Here is a tiny trained network, its code and every weight. The questions are about switching its units off for an input and a target symbol, where a switched-off unit gives its printed mean instead of its output.

import numpy as np


def w(rows, s, z=0):
    codes = np.array(rows[::2]) - 128.0
    scale = np.full(codes.shape[1], s)
    scale[-1] = z or s
    return codes * scale


def f(y):
    return y / 2 * (1 + np.tanh(0.7978845608 * (y + 0.044715 * y**3)))


def softmax(a):
    e = np.exp(a - a.max(-1, keepdims=True))
    return e / e.sum(-1, keepdims=True)


def log_softmax(a):
    a = a - a.max(-1, keepdims=True)
    return a - np.log(np.exp(a).sum(-1, keepdims=True))


def net(x, mask):
    ids = ['αγδεζηλμξπστφψω'.index(c) for c in x.split()]
    T = len(ids)
    res = E[ids] + P[:T]
    u = 0
    for l in range(2):
        r = res
        for j in range(3):
            rows = slice(3 * j, 3 * j + 3)
            q, k, v = (r @ M[l][rows].T for M in (Q, K, V))
            z = softmax(np.where(np.tri(T) > 0, q @ k.T / 3**0.5, -1e9)) @ v
            o = O[l][rows]
            res = res + np.where(mask[u + j], z, o[:, -1]) @ o[:, :-1]
        u += 3
        y = f(res @ A[l][:, :-1].T + A[l][:, -1])
        res = res + np.where(mask[u : u + 12], y, B[l][:, -1]) @ B[l][:, :-1]
        u += 12
    return log_softmax(res[-1] @ U[:, :-1].T + U[:, -1])


Q, K, V, O, A, B = {}, {}, {}, {}, {}, {}
E = w([
[144,189,157,142,165,184,152],'α',
[6,161,127,128,120,106,96],'γ',
[14,100,60,138,116,86,84],'δ',
[95,147,162,77,140,170,33],'ε',
[200,80,158,126,212,119,185],'ζ',
[57,120,87,53,107,129,141],'η',
[99,111,223,145,79,67,131],'λ',
[180,94,79,148,108,205,104],'μ',
[209,82,169,233,124,132,25],'ξ',
[197,79,105,232,62,159,124],'π',
[82,84,167,133,88,225,106],'σ',
[182,111,140,125,175,75,116],'τ',
[96,105,216,187,161,85,93],'φ',
[127,141,242,159,105,131,84],'ψ',
[52,112,74,168,176,162,44],'ω',
],0.018)
P = w([
[225,204,155,1,157,141,196],'0',
[94,22,191,186,172,226,178],'1',
[86,20,204,213,156,209,163],'2',
[88,37,192,227,148,207,163],'3',
[88,40,189,240,120,207,144],'4',
[103,43,183,194,127,203,145],'5',
],0.0055)
Q[0] = w([
[130,212,111,130,85,121,105],'0.h1',
[126,120,75,45,209,22,48],'0.h1',
[197,163,195,159,56,115,169],'0.h1',
[134,101,92,69,97,130,83],'0.h2',
[239,137,113,82,134,110,157],'0.h2',
[113,238,128,182,89,161,113],'0.h2',
[94,61,58,93,155,187,134],'0.h3',
[10,147,112,182,92,1,62],'0.h3',
[82,43,222,97,175,107,114],'0.h3',
],0.0071)
K[0] = w([
[89,137,184,171,74,84,130],'0.h1',
[144,87,119,101,163,107,128],'0.h1',
[125,110,126,116,141,110,171],'0.h1',
[139,144,104,134,131,157,135],'0.h2',
[151,88,139,84,68,146,129],'0.h2',
[183,9,129,100,133,149,139],'0.h2',
[137,116,129,179,150,152,123],'0.h3',
[105,138,108,105,141,138,173],'0.h3',
[164,62,101,109,175,113,111],'0.h3',
],0.012)
V[0] = w([
[170,175,163,66,207,23,140],'0.h1',
[222,61,138,3,132,203,178],'0.h1',
[166,185,126,99,115,164,177],'0.h1',
[38,118,224,194,92,200,166],'0.h2',
[106,104,210,55,184,176,122],'0.h2',
[138,117,164,140,237,169,104],'0.h2',
[147,72,52,149,163,133,174],'0.h3',
[218,151,130,153,124,147,133],'0.h3',
[198,71,130,40,134,106,35],'0.h3',
],0.0078)
O[0] = w([
[124,201,156,124,118,82,73,110],'0.h1',
[90,67,156,139,101,64,96,253],'0.h1',
[130,82,125,104,106,238,200,118],'0.h1',
[41,127,141,228,130,176,125,241],'0.h2',
[184,214,162,120,168,254,149,243],'0.h2',
[113,100,58,102,161,213,86,207],'0.h2',
[69,114,75,149,206,125,236,194],'0.h3',
[218,107,171,110,174,118,177,157],'0.h3',
[30,129,97,102,82,81,117,149],'0.h3',
],0.0062,0.0054)
A[0] = w([
[104,186,103,105,134,123,129,130],'0.n1',
[73,122,98,202,99,6,133,188],'0.n2',
[21,210,63,97,6,201,226,165],'0.n3',
[55,196,220,97,83,159,188,190],'0.n4',
[101,94,203,113,85,45,216,158],'0.n5',
[126,142,147,52,44,40,87,76],'0.n6',
[233,124,177,177,123,104,134,25],'0.n7',
[230,63,244,166,51,87,70,107],'0.n8',
[51,39,143,71,75,74,99,210],'0.n9',
[195,102,91,183,209,141,76,5],'0.n10',
[255,215,50,156,205,192,220,114],'0.n11',
[104,20,39,149,121,163,167,130],'0.n12',
],0.007,0.0028)
B[0] = w([
[145,206,65,131,119,123,196,125],'0.n1',
[170,77,121,119,180,153,106,165],'0.n2',
[108,82,165,175,172,106,202,230],'0.n3',
[188,177,113,213,85,177,145,225],'0.n4',
[103,31,115,211,68,217,138,192],'0.n5',
[95,146,114,97,59,93,230,137],'0.n6',
[138,176,63,101,104,162,208,163],'0.n7',
[127,167,2,182,158,118,96,204],'0.n8',
[145,99,143,214,175,172,204,195],'0.n9',
[67,133,144,67,128,93,185,174],'0.n10',
[96,69,83,96,154,151,71,197],'0.n11',
[145,112,159,146,34,150,69,255],'0.n12',
],0.0077,0.0068)
Q[1] = w([
[113,73,152,168,229,229,83],'1.h1',
[52,131,100,199,206,191,82],'1.h1',
[194,24,122,159,193,154,99],'1.h1',
[116,89,86,181,145,181,143],'1.h2',
[102,163,143,72,61,84,141],'1.h2',
[132,156,103,156,108,59,90],'1.h2',
[71,158,137,151,124,43,97],'1.h3',
[173,108,105,107,84,134,130],'1.h3',
[108,254,84,104,21,138,146],'1.h3',
],0.008)
K[1] = w([
[150,177,55,77,63,115,165],'1.h1',
[169,134,118,35,97,165,168],'1.h1',
[115,198,135,144,175,150,164],'1.h1',
[186,148,87,106,120,145,144],'1.h2',
[155,65,153,162,112,181,78],'1.h2',
[97,43,168,148,173,144,115],'1.h2',
[129,113,142,152,254,97,106],'1.h3',
[120,113,149,167,101,152,46],'1.h3',
[133,165,116,172,127,117,100],'1.h3',
],0.0093)
V[1] = w([
[80,106,185,115,95,86,143],'1.h1',
[202,73,140,92,189,158,169],'1.h1',
[43,162,132,122,143,143,104],'1.h1',
[166,179,182,100,92,111,108],'1.h2',
[127,100,161,137,154,140,79],'1.h2',
[158,130,119,204,248,52,169],'1.h2',
[127,154,192,103,129,93,69],'1.h3',
[134,162,151,127,176,138,117],'1.h3',
[137,178,142,195,128,124,129],'1.h3',
],0.011)
O[1] = w([
[152,121,69,101,3,152,157,83],'1.h1',
[125,141,111,86,97,207,97,182],'1.h1',
[92,219,91,145,92,109,131,94],'1.h1',
[162,130,187,153,86,193,71,77],'1.h2',
[153,192,131,97,154,196,237,85],'1.h2',
[245,167,61,126,175,135,131,147],'1.h2',
[97,87,161,176,197,140,88,8],'1.h3',
[65,86,99,161,135,131,169,99],'1.h3',
[113,96,141,70,94,107,176,122],'1.h3',
],0.0068,0.016)
A[1] = w([
[149,55,148,125,185,102,165,168],'1.n1',
[123,70,115,135,120,170,95,124],'1.n2',
[179,186,161,125,120,27,152,102],'1.n3',
[49,168,160,56,137,151,137,128],'1.n4',
[88,149,231,149,196,130,104,130],'1.n5',
[152,91,60,169,151,176,149,107],'1.n6',
[100,153,124,162,78,114,105,161],'1.n7',
[182,206,131,88,160,165,196,195],'1.n8',
[121,143,71,68,121,157,171,50],'1.n9',
[112,161,90,156,122,147,32,191],'1.n10',
[63,195,66,95,170,141,185,254],'1.n11',
[123,137,2,140,160,207,132,36],'1.n12',
],0.0084,0.0039)
B[1] = w([
[105,84,46,107,120,174,162,195],'1.n1',
[155,144,200,109,92,23,72,207],'1.n2',
[110,139,223,187,241,148,14,142],'1.n3',
[154,54,88,30,113,131,160,150],'1.n4',
[111,161,32,67,185,171,82,200],'1.n5',
[175,195,164,138,163,62,120,244],'1.n6',
[96,146,77,142,92,111,136,160],'1.n7',
[159,144,113,104,138,134,185,184],'1.n8',
[77,41,206,103,85,82,92,167],'1.n9',
[190,222,126,15,103,107,143,172],'1.n10',
[76,110,56,125,146,162,90,188],'1.n11',
[82,127,255,64,117,51,249,246],'1.n12',
],0.0057,0.013)
U = w([
[63,116,160,91,123,66,92,59],'α',
[197,109,94,127,171,111,102,128],'γ',
[149,132,149,198,127,115,146,221],'δ',
[163,70,156,138,100,190,118,53],'ε',
[89,154,84,140,133,125,166,80],'ζ',
[180,171,87,148,124,184,130,254],'η',
[141,128,203,101,154,118,158,111],'λ',
[131,125,130,148,161,138,83,210],'μ',
[179,81,175,113,131,89,58,55],'ξ',
[80,73,190,151,161,1,115,92],'π',
[148,124,91,88,117,180,104,101],'σ',
[107,91,129,145,110,142,206,113],'τ',
[159,101,98,110,70,100,132,200],'φ',
[163,40,106,103,154,120,142,191],'ψ',
[162,157,101,125,143,52,169,56],'ω',
],0.0096,0.0039)

Each question gives the input, a string of symbols that net reads in full, and the target symbol t.
The units are the heads (3 rows each of Q, K, V and O) and the neurons (one row each of A and B). Each row of codes is followed by its name. A weight is (code - 128) times the scale printed after its matrix; where a second scale follows, it is the last column's (O, A, B and U).
mask holds one flag per unit, layer by layer, with each layer's heads first. A switched-off unit (its flag False) gives its mean, the last column of its rows in O or B, instead of its output. The means were averaged over made-up inputs and are rounded, as every weight is.
A unit's drop is (log p(t) with every unit on - log p(t) with that unit switched off) / (log p(t) with every unit on - log p(t) with every unit switched off).
The circuit of an input: a set's keep is (log p(t) with only the set's units on - log p(t) with every unit switched off) / (log p(t) with every unit on - log p(t) with every unit switched off). Starting from the 12 units with the biggest drops (on a tie, the unit counted first), units are removed one at a time, each time the one whose removal leaves the highest keep (on an exact tie, the one counted first), for as long as the keep stays at least 0.8.
circuit, biggest first: the units of the circuit, biggest drop first
unit that matters most: the unit with the biggest drop
top k neurons: the k neurons with the biggest drops, biggest first
top k neurons in layer l: the k neurons of layer l with the biggest drops, biggest first
heads that matter: for each layer, one digit per head in row order, 1 if its drop is at least 0.15 and else 0, layers parted by /
input ζ λ φ ξ ξ, target ω: circuit, biggest first	(0.n8, 1.n12, 1.h2)
input η η η η λ, target φ: circuit, biggest first	(1.h1, 0.n3, 0.n8)
input ζ ζ σ, target λ: heads that matter	011 / 110
input ψ ψ σ λ φ, target μ: unit that matters most	1.n5
input ζ φ ζ δ ζ, target λ: circuit, biggest first	(1.h1, 1.n12, 1.h2, 1.n6)
input σ δ ζ λ, target τ: circuit, biggest first	(1.h2, 0.n5)
input η η ζ, target φ: heads that matter	110 / 101
input ζ π φ ζ η, target λ: circuit, biggest first	(0.h2, 1.h1, 1.n12, 1.h2)
input ζ λ ξ φ η ω, target α: top 2 neurons	(1.n12, 0.n9)
input ζ ξ σ, target λ: top 2 neurons in layer 0	(0.n11, 0.n5)
input σ ξ ζ, target τ: circuit, biggest first	(0.h2, 1.h2)
input δ ζ σ φ ζ, target ω: heads that matter	101 / 110
input η λ λ ψ δ η, target φ: heads that matter	111 / 111
input φ λ λ, target δ: heads that matter	000 / 001
input σ λ ω λ λ, target δ: circuit, biggest first	(0.n4, 0.h2)
input λ τ φ ζ ζ, target π: circuit, biggest first	(0.h3, 1.h1, 0.n8, 0.n4)
input λ ζ ε η, target π: circuit, biggest first	(0.h3, 1.h1, 0.n3, 0.n8)
input ζ ε ξ, target ω: circuit, biggest first	(0.n8, 1.n12, 1.h2)
input τ ζ π, target ξ: unit that matters most	0.h2
input ζ ζ α η ψ, target λ: top 4 neurons	(1.n12, 0.n12, 1.n1, 1.n5)
input μ ζ δ λ, target ε: circuit, biggest first	(1.h1, 0.n5, 1.n12, 0.h2)
input η μ ξ σ, target φ: top 2 neurons	(0.n6, 0.n3)
input λ η ξ, target π: top 3 neurons in layer 0	(0.n4, 0.n6, 0.n10)
input ξ ζ η ζ ψ, target γ: unit that matters most	0.n8
input φ δ ε, target η: heads that matter	000 / 110
input π δ α, target ψ: top 3 neurons	(0.n7, 0.n8, 0.n11)
input ζ λ α ξ ζ δ, target λ: heads that matter	010 / 110
input ζ ζ ζ η, target λ: circuit, biggest first	(1.h1, 0.h2, 1.n12, 1.h2)
input ζ μ λ ξ, target λ: top neuron	(1.n12)
